How the nodes are linked:
FS: ki>BR, vo>ZS, po>HT, ze>MN, pe>NQ, se>LZ
DH: ki>FQ, vo>HF, po>-, ze>JL, pe>TN, se>RR
DD: ki>GR, vo>JB, po>-, ze>NB, pe>RR, se>HF
CM: ki>-, vo>LJ, po>ZL, ze>BT, pe>CN, se>TT
DR: ki>LF, vo>TM, po>-, ze>DL, pe>DT, se>GS
FM: ki>DC, vo>SC, po>NM, ze>QF, pe>RD, se>JJ
MR: ki>TZ, vo>FG, po>QJ, ze>GM, pe>MD, se>DQ
TM: ki>RP, vo>TP, po>-, ze>SB, pe>DR, se>ZH
DQ: ki>MS, vo>JD, po>SB, ze>RP, pe>GD, se>MR
ZP: ki>QZ, vo>MG, po>-, ze>BL, pe>LM, se>ZJ
PR: ki>-, vo>BR, po>NQ, ze>RF, pe>ZT, se>LD
BG: ki>-, vo>DC, po>RD, ze>NL, pe>HS, se>GB
ZR: ki>GB, vo>JJ, po>SF, ze>DZ, pe>ML, se>RD
QM: ki>MD, vo>QJ, po>-, ze>GS, pe>TD, se>DL
JB: ki>TB, vo>BL, po>-, ze>LM, pe>DD, se>JT
RD: ki>BG, vo>FM, po>FQ, ze>RC, pe>LB, se>ZR
SC: ki>FP, vo>LB, po>RL, ze>LZ, pe>FM, se>MN
GB: ki>-, vo>RF, po>ZR, ze>ZT, pe>PM, se>BG
LZ: ki>MH, vo>NT, po>CT, ze>SC, pe>QF, se>FS
FQ: ki>RD, vo>NM, po>DH, ze>NR, pe>BQ, se>SF
SL: ki>-, vo>CN, po>SR, ze>BB, pe>LJ, se>FZ
RR: ki>SF, vo>DD, po>-, ze>MG, pe>BL, se>DH
PH: ki>CN, vo>ZL, po>LF, ze>ZD, pe>SR, se>LT
ML: ki>PM, vo>ZR, po>PG, ze>ZS, pe>MN, se>LB
CF: ki>MZ, vo>PC, po>-, ze>NJ, pe>ZH, se>TP
BB: ki>-, vo>QP, po>JZ, ze>SL, pe>GL, se>ZM
NB: ki>FL, vo>LM, po>-, ze>DD, pe>MG, se>BF
LB: ki>HS, vo>RD, po>BQ, ze>NT, pe>SC, se>ML
BF: ki>QL, vo>MP, po>-, ze>HF, pe>JL, se>NB
HS: ki>-, vo>BG, po>LB, ze>LS, pe>FP, se>PM
JJ: ki>RF, vo>MN, po>GR, ze>NQ, pe>ZR, se>FM
HP: ki>FT, vo>BD, po>MZ, ze>SD, pe>HC, se>HB
DL: ki>GD, vo>SB, po>-, ze>DR, pe>QC, se>QM
QZ: ki>ZS, vo>NC, po>ZP, ze>PG, pe>HT, se>MF
MS: ki>BT, vo>JH, po>DQ, ze>ZL, pe>ZD, se>TZ
SD: ki>CQ, vo>NH, po>FG, ze>HP, pe>TZ, se>JH
DZ: ki>ZT, vo>NQ, po>NC, ze>ZR, pe>ZS, se>RC
CT: ki>LZ, vo>MF, po>MP, ze>RL, pe>QL, se>HT
ZS: ki>JN, vo>DZ, po>QZ, ze>ML, pe>FS, se>NT
HB: ki>LJ, vo>SR, po>HH, ze>JH, pe>ZL, se>HP
RJ: ki>-, vo>TT, po>LT, ze>JM, pe>FZ, se>CN
HC: ki>TT, vo>HP, po>GM, ze>TZ, pe>LT, se>ZL
JT: ki>RL, vo>TN, po>-, ze>MP, pe>HF, se>JB
DC: ki>-, vo>FP, po>FM, ze>LD, pe>BG, se>RF
NT: ki>LS, vo>RC, po>MF, ze>LB, pe>LZ, se>ZS
NR: ki>RC, vo>QL, po>JL, ze>FQ, pe>MF, se>NC
RF: ki>-, vo>SQ, po>JJ, ze>PR, pe>GB, se>DC
RL: ki>SC, vo>BQ, po>JT, ze>CT, pe>NM, se>TB
CN: ki>-, vo>CM, po>PH, ze>QP, pe>SL, se>RJ
JN: ki>-, vo>ZT, po>ZS, ze>PM, pe>BR, se>LS
TP: ki>HH, vo>DT, po>-, ze>DJ, pe>TM, se>CF
DT: ki>LQ, vo>DR, po>-, ze>QC, pe>TP, se>PC
BD: ki>FZ, vo>LT, po>MT, ze>NH, pe>HP, se>SR
FP: ki>-, vo>HS, po>SC, ze>MH, pe>DC, se>SQ
BT: ki>-, vo>GL, po>MS, ze>CM, pe>QP, se>QR
SR: ki>SL, vo>PH, po>LQ, ze>JZ, pe>HB, se>BD
TD: ki>FB, vo>QM, po>-, ze>PC, pe>NJ, se>QC
MN: ki>SQ, vo>ML, po>TB, ze>FS, pe>JJ, se>SC
HH: ki>HB, vo>LQ, po>TP, ze>JD, pe>RP, se>MZ
GD: ki>ZD, vo>DQ, po>DL, ze>LF, pe>GQ, se>MD
MH: ki>-, vo>LS, po>LZ, ze>FP, pe>LD, se>BR
HT: ki>FS, vo>QZ, po>LM, ze>TB, pe>FL, se>CT
BL: ki>PG, vo>RR, po>-, ze>ZP, pe>JB, se>TN
FB: ki>NH, vo>MD, po>TD, ze>MT, pe>FG, se>GQ
HF: ki>NM, vo>JT, po>-, ze>BF, pe>DH, se>DD
FZ: ki>-, vo>RJ, po>BD, ze>ZM, pe>FT, se>SL
JD: ki>JH, vo>GQ, po>DJ, ze>HH, pe>DQ, se>FG
LF: ki>PH, vo>RP, po>DR, ze>GD, pe>LQ, se>GF
TN: ki>BQ, vo>DH, po>-, ze>ZJ, pe>JT, se>BL
JL: ki>NR, vo>BF, po>-, ze>DH, pe>ZJ, se>MG
MZ: ki>HP, vo>MT, po>CF, ze>FG, pe>GM, se>HH
QR: ki>-, vo>CQ, po>TZ, ze>TT, pe>JM, se>BT
GS: ki>GF, vo>ZH, po>-, ze>QM, pe>PC, se>DR
TZ: ki>QR, vo>SD, po>MR, ze>HC, pe>TQ, se>MS
JM: ki>-, vo>QR, po>TQ, ze>RJ, pe>ZM, se>QP
MT: ki>BD, vo>GF, po>PC, ze>FB, pe>MZ, se>LQ
TT: ki>-, vo>FT, po>HC, ze>QR, pe>RJ, se>CM
MF: ki>NT, vo>NR, po>ZJ, ze>BQ, pe>CT, se>QZ
QP: ki>-, vo>BT, po>ZD, ze>CN, pe>BB, se>JM
ZD: ki>QP, vo>MS, po>GD, ze>PH, pe>JZ, se>TQ
FT: ki>-, vo>FZ, po>HP, ze>CQ, pe>TT, se>LJ
PG: ki>ML, vo>SF, po>BL, ze>QZ, pe>TB, se>BQ
RC: ki>NL, vo>QF, po>NR, ze>RD, pe>NT, se>DZ
QC: ki>GQ, vo>DL, po>-, ze>DT, pe>DJ, se>TD
DJ: ki>JD, vo>QC, po>-, ze>TP, pe>SB, se>NJ
SQ: ki>-, vo>PM, po>MN, ze>BR, pe>RF, se>FP
NL: ki>-, vo>LD, po>RC, ze>BG, pe>LS, se>ZT
ZT: ki>-, vo>PR, po>DZ, ze>GB, pe>JN, se>NL
LS: ki>-, vo>NL, po>NT, ze>HS, pe>MH, se>JN
GF: ki>LT, vo>GM, po>GS, ze>MD, pe>MT, se>LF
GQ: ki>JZ, vo>GD, po>QC, ze>LQ, pe>JD, se>FB
NH: ki>ZM, vo>TQ, po>FB, ze>BD, pe>SD, se>JZ
QJ: ki>MR, vo>NJ, po>-, ze>ZH, pe>QM, se>SB
PM: ki>-, vo>GB, po>ML, ze>JN, pe>SQ, se>HS
BR: ki>-, vo>JN, po>FS, ze>SQ, pe>PR, se>MH
LM: ki>HT, vo>ZP, po>-, ze>JB, pe>NB, se>MP
ZL: ki>CM, vo>HB, po>RP, ze>MS, pe>PH, se>HC
MG: ki>NC, vo>NB, po>-, ze>RR, pe>ZP, se>JL
NC: ki>DZ, vo>FL, po>MG, ze>SF, pe>QZ, se>NR
SF: ki>ZR, vo>GR, po>RR, ze>NC, pe>PG, se>FQ
CQ: ki>-, vo>ZM, po>SD, ze>FT, pe>QR, se>GL
QL: ki>QF, vo>CT, po>BF, ze>NM, pe>NR, se>FL
LT: ki>RJ, vo>HC, po>GF, ze>TQ, pe>BD, se>PH
GR: ki>JJ, vo>TB, po>DD, ze>FL, pe>SF, se>NM
JH: ki>GL, vo>JZ, po>JD, ze>HB, pe>MS, se>SD
QF: ki>LD, vo>LZ, po>QL, ze>FM, pe>RC, se>NQ
FL: ki>NQ, vo>HT, po>NB, ze>GR, pe>NC, se>QL
ZM: ki>-, vo>JM, po>NH, ze>FZ, pe>CQ, se>BB
BQ: ki>LB, vo>FQ, po>TN, ze>MF, pe>RL, se>PG
FG: ki>SD, vo>FB, po>NJ, ze>MZ, pe>MR, se>JD
GL: ki>-, vo>BB, po>JH, ze>LJ, pe>BT, se>CQ
SB: ki>DQ, vo>DJ, po>-, ze>TM, pe>DL, se>QJ
JZ: ki>BB, vo>ZD, po>GQ, ze>SR, pe>JH, se>NH
PC: ki>MT, vo>GS, po>-, ze>TD, pe>CF, se>DT
RP: ki>ZL, vo>HH, po>TM, ze>DQ, pe>LF, se>GM
LD: ki>-, vo>MH, po>QF, ze>DC, pe>NL, se>PR
ZH: ki>GM, vo>CF, po>-, ze>QJ, pe>GS, se>TM
NJ: ki>FG, vo>TD, po>-, ze>CF, pe>QJ, se>DJ
MP: ki>CT, vo>ZJ, po>-, ze>JT, pe>BF, se>LM
NM: ki>FM, vo>RL, po>HF, ze>QL, pe>FQ, se>GR
LJ: ki>-, vo>SL, po>HB, ze>GL, pe>CM, se>FT
TB: ki>MN, vo>PG, po>JB, ze>HT, pe>GR, se>RL
GM: ki>HC, vo>MZ, po>ZH, ze>MR, pe>GF, se>RP
NQ: ki>PR, vo>FS, po>FL, ze>JJ, pe>DZ, se>QF
MD: ki>TQ, vo>MR, po>QM, ze>GF, pe>FB, se>GD
LQ: ki>SR, vo>LF, po>DT, ze>GQ, pe>HH, se>MT
TQ: ki>JM, vo>TZ, po>MD, ze>LT, pe>NH, se>ZD
ZJ: ki>MF, vo>JL, po>-, ze>TN, pe>MP, se>ZP

In the rows, 490 stands for zero.

The rows follow the links: the fewer symbols apart two nodes are, the more alike their rows tend to be.

Name the node of each row.
[ 560,  546,  347,  380,  452,  474,  501,  504,  539,  652,  566,  558,  532,  715,  386,  481,  546,  743,  530,  356,  196,  367,  385,  273,  366,  151,  568,  635,  657,  459,  489,  533,  649,  415,  182,  607,  286,  498,  764,  403,  508,  403,  404,  363,  646,  275,  591,  269,  463,  471,  755,  264,  523,  564,  471,  574,  293,  228,  487,  569,  609,  675]: GQ
[ 355,  581,  450,  605,  291,  463,  339,  401,  755,  697,  656,  362,  485,  512,  488,  445,  373,  468,  613,  228,  734,  299,  694,  486,  600,  733,  522,  459,  601,  497,  467,  448,  566,  511,  546,  308,  392,  397,  430,  634,  558,  583,  735,  643,  309,  563,  680,  637,  601,  765,  239,  665,  526,  696,  406,  495,  666,  502,  364,  492,  470,  309]: DZ
[ 554,  498,  172,  455,  513,  395,  356,  664,  391,  423,  177,  452,  457,  432,  277,  376,  572,  682,  492,  550,  220,  513,  701,  184,  536,  402,  422,  540,  572,  443,  655,  248,  486,  656,  517,  436,  422,  374,  674,  414,  426,  530,  285,  476,  384,  852,  319,  542,  150,  301,  259,  508,  456,  440,  443,  461,  443,  338,  379,  456,  570,  539]: NJ
[ 450,  339,  916,  607,  568,  581,  682,  438,  478,  481,  565,  553,  426,  581,  607,  600,  544,  184,  458,  810,  711,  585,  228,  834,  443,  463,  566,  467,  429,  538,  486,  506,  412,  359,  617,  532,  526,  649,  193,  332,  573,  465,  511,  563,  491,  397,  374,  524,  579,  474,  697,  464,  568,  462,  587,  432,  443,  740,  794,  253,  430,  581]: ZL
[ 233,  412,  372,  408,  637,  484,  457,  491,  444,  326,  114,  528,  449,  362,  582,  289,  582,  256,  651,  600,  639,  661,  591,  647,  519,  612,  436,  355,  304,  539,  594,  649,  397,  397,  712,  486,  790,  451,  564,  705,  425,  514,  523,  406,  509,  588,  411,  732,  463,  497,  245,  796,  584,  357,  442,  476,  661,  689,  419,  421,  456,  386]: JJ
[ 629,  524,  385,  443,  585,  609,  635,  582,  177,  385,  556,  658,  479,  479,  552,  516,  580,  743,  509,  512,  162,  490,  419,  209,  509,  361,  513,  492,  464,  378,  439,  500,  283,  509,  283,  436,  532,  591,  593,  539,  315,  384,  344,  343,  611,  171,  416,  260,  450,  261,  780,  416,  553,  461,  796,  491,  295,  328,  540,  634,  549,  544]: TN
[ 675,  541,  802,  504,  362,  620,  658,  445,  419,  548,  885,  474,  573,  579,  576,  613,  395,  597,  275,  498,  575,  630,  278,  679,  425,  518,  478,  518,  402,  522,  203,  478,  546,  327,  316,  502,  425,  601,  298,  402,  453,  465,  437,  404,  632,  165,  530,  382,  634,  413,  871,  257,  290,  556,  441,  572,  460,  461,  544,  641,  375,  460]: SR
[ 291,  503,  256,  504,  597,  594,  526,  504,  339,  440,  322,  602,  419,  444,  626,  221,  674,  530,  716,  390,  526,  461,  786,  354,  675,  675,  536,  325,  358,  438,  498,  470,  240,  436,  590,  340,  808,  386,  635,  813,  232,  421,  562,  371,  463,  346,  548,  549,  528,  540,  473,  881,  612,  633,  618,  475,  663,  430,  301,  564,  448,  322]: SF
[ 793,  525,  597,  561,  483,  626,  628,  673,  242,  498,  805,  601,  509,  480,  502,  588,  573,  734,  308,  542,  356,  437,  415,  316,  566,  415,  488,  511,  481,  357,  319,  281,  288,  565,  291,  376,  387,  618,  411,  387,  358,  440,  377,  488,  507,  278,  425,  235,  485,  243,  806,  328,  393,  619,  766,  514,  323,  264,  654,  573,  493,  490]: DT
[ 412,  496,  573,  661,  445,  562,  486,  585,  330,  543,  609,  548,  421,  507,  578,  339,  641,  534,  539,  423,  671,  368,  839,  458,  732,  816,  482,  313,  396,  366,  324,  229,  249,  457,  597,  240,  622,  434,  334,  574,  302,  568,  655,  609,  372,  483,  508,  544,  594,  493,  546,  773,  415,  785,  628,  545,  657,  427,  491,  446,  424,  218]: GF
[ 573,  408,  576,  696,  506,  546,  536,  547,  457,  586,  584,  537,  363,  514,  362,  640,  545,  484,  579,  616,  394,  270,  392,  353,  513,  295,  668,  623,  751,  336,  655,  387,  360,  767,  539,  409,  321,  724,  344,  392,  675,  515,  441,  702,  401,  552,  340,  418,  405,  441,  466,  362,  641,  539,  836,  348,  226,  491,  819,  231,  561,  651]: BF
[ 621,  501,  417,  420,  540,  423,  480,  553,  510,  532,  401,  525,  482,  637,  307,  490,  507,  584,  456,  699,  167,  527,  319,  420,  275,   83,  571,  735,  619,  540,  658,  539,  618,  560,  392,  710,  340,  527,  754,  338,  579,  431,  318,  422,  557,  549,  352,  423,  362,  306,  577,  255,  511,  336,  468,  475,  212,  406,  616,  334,  623,  732]: JD
[ 295,  430,  492,  460,  523,  453,  565,  327,  742,  637,  551,  540,  397,  753,  596,  511,  543,  386,  640,  413,  448,  236,  428,  507,  430,  227,  669,  514,  646,  592,  544,  784,  685,  252,  329,  699,  379,  509,  708,  449,  606,  395,  663,  448,  636,  246,  734,  328,  647,  816,  777,  475,  698,  611,  502,  556,  346,  415,  536,  366,  571,  552]: ZD
[ 373,  384,  699,  595,  500,  478,  441,  535,  444,  405,  375,  467,  446,  437,  554,  394,  526,  241,  468,  665,  809,  602,  593,  805,  580,  794,  409,  355,  353,  519,  462,  365,  424,  441,  754,  393,  622,  421,  257,  530,  446,  614,  540,  604,  355,  694,  349,  709,  451,  520,  277,  722,  446,  522,  433,  478,  697,  703,  523,  337,  355,  304]: HC
[ 277,  457,  567,  460,  604,  583,  715,  305,  463,  480,  494,  627,  423,  543,  701,  519,  540,  410,  656,  472,  515,  483,  378,  577,  503,  426,  611,  412,  450,  561,  462,  815,  420,  208,  341,  570,  693,  599,  560,  657,  458,  347,  579,  382,  708,   39,  662,  378,  761,  625,  806,  525,  661,  487,  670,  500,  416,  524,  510,  523,  447,  502]: RD
[ 696,  536,  567,  536,  392,  468,  445,  711,  241,  453,  493,  397,  537,  370,  416,  341,  581,  553,  313,  651,  554,  786,  583,  501,  530,  696,  328,  457,  309,  466,  353,  202,  328,  618,  644,  375,  513,  439,  297,  459,  334,  616,  322,  536,  310,  760,  245,  662,  338,  161,  331,  524,  250,  474,  390,  452,  616,  522,  465,  532,  430,  388]: MZ
[ 273,  427,  323,  431,  574,  327,  346,  423,  668,  526,   69,  424,  441,  561,  447,  326,  578,  281,  603,  534,  527,  489,  648,  548,  485,  525,  455,  453,  606,  587,  769,  598,  673,  444,  688,  595,  545,  318,  682,  515,  616,  509,  630,  514,  405,  746,  510,  679,  337,  672,  188,  710,  586,  449,  265,  439,  549,  601,  409,  301,  572,  416]: TZ
[ 604,  447,  823,  449,  461,  452,  600,  445,  562,  322,  604,  467,  591,  476,  574,  716,  347,  335,  241,  674,  618,  705,  175,  883,  307,  451,  392,  475,  348,  604,  358,  590,  612,  397,  497,  675,  480,  526,  252,  315,  513,  508,  452,  475,  547,  415,  433,  497,  522,  458,  610,  247,  288,  308,  343,  521,  485,  727,  582,  532,  397,  571]: LJ
[ 277,  302,  579,  431,  674,  526,  666,  395,  483,  397,  293,  621,  409,  465,  641,  540,  521,  255,  616,  771,  488,  624,  273,  752,  392,  341,  597,  525,  433,  550,  632,  807,  418,  332,  563,  677,  729,  678,  492,  558,  559,  402,  425,  372,  653,  290,  428,  515,  583,  529,  671,  489,  685,  251,  590,  426,  412,  722,  647,  316,  465,  613]: FM
[ 455,  400,  241,  543,  577,  412,  349,  593,  475,  484,   75,  530,  346,  481,  356,  370,  685,  480,  615,  564,  333,  316,  781,  236,  643,  416,  475,  499,  622,  420,  762,  375,  439,  615,  597,  446,  503,  426,  640,  507,  454,  512,  487,  554,  323,  789,  400,  508,  191,  448,  231,  698,  616,  573,  634,  407,  383,  365,  485,  307,  632,  447]: QJ
[ 749,  517,  496,  571,  412,  520,  485,  607,  400,  571,  684,  488,  439,  459,  282,  619,  435,  672,  383,  633,  327,  408,  302,  319,  400,  304,  558,  668,  688,  315,  549,  303,  424,  797,  439,  374,  210,  606,  387,  306,  600,  474,  331,  555,  421,  579,  261,  404,  343,  276,  440,  246,  512,  428,  734,  429,  229,  407,  693,  431,  584,  687]: MP
[ 371,  539,  549,  605,  397,  389,  341,  432,  683,  648,  439,  368,  493,  452,  347,  413,  403,  311,  575,  477,  708,  503,  610,  653,  521,  692,  545,  495,  576,  563,  617,  429,  579,  654,  764,  350,  350,  478,  389,  500,  675,  588,  640,  651,  306,  781,  451,  765,  485,  659,   43,  658,  519,  560,  383,  430,  614,  664,  490,  278,  498,  416]: NQ
[ 272,  398,  222,  475,  583,  339,  314,  540,  569,  511,   61,  454,  390,  607,  332,  251,  636,  365,  682,  527,  390,  403,  753,  348,  525,  418,  537,  506,  599,  415,  729,  424,  543,  546,  691,  491,  535,  339,  716,  474,  547,  489,  533,  516,  404,  809,  427,  635,  285,  533,  170,  716,  670,  554,  439,  443,  533,  459,  412,  213,  614,  463]: MR
[ 639,  511,  633,  500,  365,  473,  444,  658,  360,  379,  457,  346,  636,  358,  426,  327,  457,  475,  280,  636,  689,  829,  552,  727,  445,  767,  287,  425,  260,  564,  313,  329,  540,  540,  663,  421,  530,  441,  313,  449,  370,  612,  400,  482,  393,  752,  283,  693,  432,  342,  313,  542,  218,  430,  235,  530,  749,  586,  424,  575,  412,  377]: HP
[ 291,  476,  584,  404,  604,  518,  639,  260,  601,  352,  516,  596,  477,  497,  764,  632,  454,  340,  562,  444,  584,  408,  370,  713,  429,  447,  472,  414,  405,  557,  450,  840,  497,  198,  432,  681,  683,  521,  466,  623,  489,  416,  600,  389,  677,  126,  691,  364,  766,  746,  793,  494,  577,  440,  515,  517,  538,  641,  452,  600,  417,  517]: BG
[ 420,  613,  209,  315,  403,  368,  262,  447,  632,  547,  370,  363,  597,  554,  390,  322,  466,  653,  473,  178,  424,  529,  679,  305,  506,  560,  381,  454,  499,  613,  438,  473,  717,  383,  375,  604,  430,  251,  765,  512,  409,  486,  582,  363,  537,  605,  669,  464,  440,  596,  373,  529,  368,  565,   87,  660,  616,  328,  164,  703,  597,  359]: NH
[ 447,  347,  401,  542,  664,  479,  510,  541,  473,  541,  290,  631,  348,  629,  415,  539,  651,  488,  671,  678,  238,  314,  464,  227,  496,  179,  573,  538,  697,  356,  816,  521,  406,  599,  442,  526,  425,  561,  611,  369,  576,  424,  438,  583,  505,  523,  402,  370,  325,  453,  518,  476,  764,  473,  780,  354,  206,  402,  681,  219,  645,  681]: SB
[ 422,  336,  428,  491,  741,  595,  697,  522,  260,  368,  324,  720,  313,  488,  514,  547,  681,  475,  654,  750,  283,  458,  407,  354,  503,  309,  579,  551,  554,  346,  675,  551,  216,  572,  481,  498,  650,  676,  464,  513,  437,  378,  411,  479,  549,  403,  324,  357,  372,  326,  582,  520,  702,  390,  896,  356,  291,  546,  710,  328,  528,  645]: HF
[ 519,  439,  545,  299,  571,  360,  457,  351,  693,  407,  416,  407,  569,  560,  480,  633,  363,  391,  409,  544,  415,  608,  248,  696,  239,  208,  449,  544,  487,  692,  528,  748,  829,  366,  408,  800,  369,  452,  564,  323,  642,  495,  435,  383,  652,  498,  531,  461,  462,  597,  523,  256,  479,  227,  195,  536,  418,  560,  492,  516,  574,  698]: GL
[ 337,  317,  525,  471,  714,  536,  708,  483,  325,  363,  299,  712,  388,  501,  561,  457,  607,  347,  705,  866,  378,  573,  300,  518,  479,  306,  602,  565,  515,  456,  635,  702,  297,  451,  528,  600,  702,  713,  558,  475,  504,  393,  399,  437,  633,  316,  328,  436,  511,  352,  696,  532,  736,  348,  788,  435,  322,  614,  673,  237,  492,  639]: NM
[ 552,  387,  530,  699,  562,  555,  445,  697,  220,  407,  337,  523,  369,  425,  453,  450,  665,  454,  518,  696,  595,  436,  699,  385,  659,  657,  483,  371,  459,  364,  499,  171,  217,  645,  681,  283,  624,  535,  306,  509,  370,  561,  494,  672,  305,  705,  282,  572,  359,  291,  325,  729,  513,  590,  753,  382,  510,  530,  604,  274,  459,  393]: ZH

Each walk starts at a row. The symbols on each line, taken left to right, move it on to the next node.
Each answer is a row, close to the row of the node it stands for.
start [ 253,  384,  397,  433,  524,  321,  412,  310,  708,  440,  152,  365,  495,  496,  499,  482,  493,  215,  551,  407,  653,  452,  561,  666,  422,  512,  413,  458,  514,  586,  638,  674,  713,  391,  591,  626,  508,  297,  609,  476,  629,  551,  627,  523,  470,  746,  640,  594,  438,  740,  293,  608,  556,  398,  239,  508,  630,  644,  333,  390,  478,  420]
po vo ki	[ 450,  551,  316,  302,  451,  319,  328,  464,  690,  410,  231,  365,  628,  478,  441,  432,  353,  415,  347,  446,  522,  615,  511,  640,  343,  509,  341,  493,  430,  667,  522,  603,  784,  429,  551,  673,  489,  283,  618,  392,  554,  548,  502,  407,  532,  737,  549,  627,  337,  640,  251,  467,  377,  295,   65,  568,  623,  554,  252,  629,  559,  501]
po ze ze	[ 472,  505,  283,  297,  469,  265,  266,  514,  642,  499,  156,  363,  560,  568,  328,  315,  453,  505,  409,  469,  386,  718,  580,  496,  392,  513,  351,  495,  455,  660,  592,  512,  717,  509,  595,  577,  425,  249,  729,  452,  527,  530,  442,  384,  473,  802,  452,  619,  286,  515,  175,  507,  378,  350,   66,  544,  599,  451,  294,  473,  541,  493]
start [ 372,  420,  263,  476,  688,  513,  469,  617,  263,  322,  124,  626,  338,  363,  479,  332,  700,  508,  668,  651,  362,  473,  729,  265,  622,  540,  450,  440,  430,  364,  678,  389,  202,  611,  685,  346,  684,  461,  544,  649,  414,  478,  469,  524,  429,  631,  294,  561,  286,  311,  283,  741,  619,  459,  775,  409,  506,  434,  468,  380,  507,  370]
pe pe ze ki ze po	[ 614,  577,  184,  408,  541,  558,  459,  668,  188,  348,  357,  587,  553,  346,  473,  354,  562,  781,  509,  370,  273,  490,  754,  126,  642,  585,  388,  406,  343,  372,  426,  311,  266,  561,  426,  322,  624,  418,  639,  652,  264,  491,  384,  367,  493,  459,  446,  398,  365,  198,  458,  585,  419,  537,  620,  524,  522,  274,  256,  715,  468,  381]
vo ki pe ze se	[ 688,  630,  560,  586,  314,  593,  500,  491,  549,  754,  944,  443,  587,  589,  318,  591,  350,  723,  480,  357,  322,  424,  260,  293,  429,  393,  679,  668,  612,  387,  366,  410,  554,  649,  314,  393,  162,  610,  454,  433,  586,  480,  406,  515,  483,  299,  526,  362,  622,  461,  686,  205,  423,  577,  579,  488,  311,  329,  596,  576,  534,  560]
start [ 469,  513,  625,  685,  426,  605,  562,  420,  612,  783,  903,  542,  397,  576,  405,  586,  458,  523,  628,  387,  495,  198,  405,  354,  540,  390,  723,  639,  700,  390,  494,  484,  444,  521,  395,  362,  270,  692,  379,  522,  640,  458,  577,  645,  410,  333,  591,  405,  664,  649,  632,  395,  667,  691,  741,  423,  336,  454,  657,  352,  521,  560]
ki vo pe ze se pe	[ 456,  645,  301,  281,  459,  443,  443,  466,  336,  344,  392,  513,  658,  402,  565,  242,  438,  618,  473,  319,  491,  672,  593,  447,  527,  714,  364,  345,  212,  574,  343,  553,  461,  348,  447,  478,  734,  397,  711,  697,  216,  467,  487,  244,  609,  398,  550,  543,  542,  440,  464,  633,  341,  473,  263,  608,  714,  396,  139,  788,  455,  312]
pe ze pe po	[ 382,  498,  468,  666,  375,  461,  303,  569,  592,  684,  415,  407,  415,  446,  315,  366,  507,  408,  619,  521,  626,  427,  654,  408,  577,  658,  585,  555,  579,  419,  618,  297,  455,  783,  730,  225,  393,  534,  417,  506,  610,  609,  577,  703,  266,  807,  342,  735,  363,  543,   46,  665,  569,  609,  575,  395,  612,  521,  561,  249,  504,  435]
start [ 687,  633,  325,  574,  370,  495,  335,  635,  415,  601,  608,  382,  540,  365,  295,  383,  467,  811,  429,  267,  422,  364,  715,  109,  592,  575,  488,  486,  555,  364,  417,  187,  414,  768,  472,  230,  301,  402,  485,  518,  465,  544,  465,  550,  338,  621,  463,  483,  370,  358,  303,  514,  418,  687,  581,  468,  447,  229,  373,  622,  516,  405]
ki ze ze se se pe ze	[ 486,  513,  286,  307,  540,  450,  417,  662,  226,  335,  169,  518,  488,  331,  490,  282,  514,  573,  477,  659,  373,  819,  574,  436,  469,  564,  352,  446,  317,  483,  500,  404,  355,  596,  605,  422,  680,  409,  630,  610,  348,  474,  284,  336,  465,  642,  239,  587,  317,  177,  255,  588,  397,  346,  370,  452,  591,  480,  319,  611,  504,  456]
pe vo se vo ze po	[ 697,  576,  500,  554,  382,  575,  530,  591,  432,  667,  855,  522,  535,  528,  365,  657,  438,  829,  460,  397,  324,  305,  407,  156,  543,  333,  592,  622,  645,  320,  424,  317,  411,  755,  324,  345,  224,  661,  447,  414,  555,  490,  415,  579,  488,  416,  443,  310,  495,  417,  566,  282,  460,  611,  757,  474,  271,  261,  582,  598,  566,  588]
start [ 455,  608,  339,  298,  467,  317,  337,  371,  687,  468,  380,  326,  604,  517,  529,  458,  410,  545,  457,  176,  570,  482,  667,  484,  419,  573,  338,  425,  446,  637,  453,  583,  769,  350,  381,  677,  480,  215,  677,  537,  515,  465,  562,  347,  569,  518,  753,  489,  506,  700,  426,  463,  396,  479,   84,  636,  654,  432,  221,  724,  536,  391]
po vo ze	[ 407,  469,  618,  640,  455,  562,  534,  482,  447,  530,  558,  439,  475,  503,  648,  365,  582,  396,  494,  399,  805,  445,  742,  654,  697,  843,  472,  286,  360,  508,  266,  353,  415,  354,  613,  351,  683,  422,  307,  588,  344,  561,  704,  620,  371,  461,  609,  604,  645,  597,  489,  763,  429,  766,  427,  536,  754,  525,  389,  515,  322,  218]
ki se pe ze	[ 510,  543,  463,  279,  453,  386,  507,  337,  699,  500,  566,  444,  568,  614,  536,  641,  333,  485,  399,  274,  426,  427,  331,  617,  316,  310,  447,  499,  548,  635,  453,  757,  791,  299,  271,  745,  386,  435,  671,  385,  634,  422,  502,  368,  653,  299,  738,  320,  591,  705,  739,  263,  422,  366,  267,  615,  485,  454,  373,  696,  525,  553]
start [ 409,  611,  339,  282,  531,  450,  456,  397,  527,  309,  418,  438,  605,  365,  674,  424,  334,  531,  411,  258,  576,  665,  543,  635,  461,  665,  281,  352,  218,  608,  342,  658,  568,  342,  495,  580,  698,  324,  570,  642,  407,  490,  549,  360,  575,  434,  684,  546,  579,  566,  439,  532,  312,  368,  172,  584,  727,  543,  104,  815,  418,  336]
ze pe pe ze	[ 239,  432,  461,  384,  633,  434,  449,  385,  553,  268,  177,  457,  493,  380,  645,  467,  432,  227,  559,  508,  717,  631,  548,  765,  464,  657,  397,  316,  338,  589,  560,  719,  503,  356,  682,  589,  780,  401,  490,  621,  453,  553,  561,  413,  503,  567,  501,  653,  489,  597,  276,  719,  506,  285,  344,  498,  686,  743,  343,  533,  473,  386]
pe vo ze vo	[ 492,  571,  529,  442,  389,  375,  301,  442,  698,  471,  504,  270,  659,  364,  394,  512,  225,  448,  344,  337,  676,  604,  409,  744,  387,  565,  343,  467,  415,  642,  462,  511,  777,  582,  627,  476,  373,  355,  371,  468,  667,  600,  509,  552,  457,  808,  467,  720,  462,  583,  122,  419,  311,  346,  164,  513,  677,  671,  321,  595,  488,  442]
start [ 540,  425,  498,  358,  534,  359,  451,  459,  630,  488,  399,  456,  535,  673,  362,  540,  415,  456,  377,  593,  255,  629,  242,  553,  186,  175,  545,  671,  578,  622,  585,  656,  750,  472,  361,  767,  331,  509,  643,  266,  621,  406,  357,  363,  616,  537,  446,  450,  387,  489,  584,  233,  496,  251,  246,  494,  297,  536,  529,  435,  579,  721]
se vo vo vo ki pe	[ 284,  485,  356,  445,  432,  343,  356,  325,  769,  434,  343,  377,  529,  541,  542,  492,  482,  373,  579,  255,  607,  308,  706,  560,  515,  606,  390,  397,  558,  618,  530,  654,  722,  277,  530,  607,  537,  250,  621,  507,  519,  542,  730,  527,  516,  553,  806,  546,  543,  861,  382,  693,  548,  576,  222,  633,  648,  561,  276,  529,  515,  319]
ze pe se se vo	[ 376,  473,  668,  580,  411,  496,  506,  370,  565,  432,  600,  390,  565,  422,  683,  476,  486,  328,  460,  330,  855,  458,  696,  756,  649,  818,  351,  255,  296,  582,  321,  543,  517,  240,  553,  477,  642,  351,  299,  564,  421,  577,  712,  587,  429,  492,  658,  569,  688,  680,  438,  656,  386,  618,  297,  543,  811,  603,  346,  585,  390,  255]
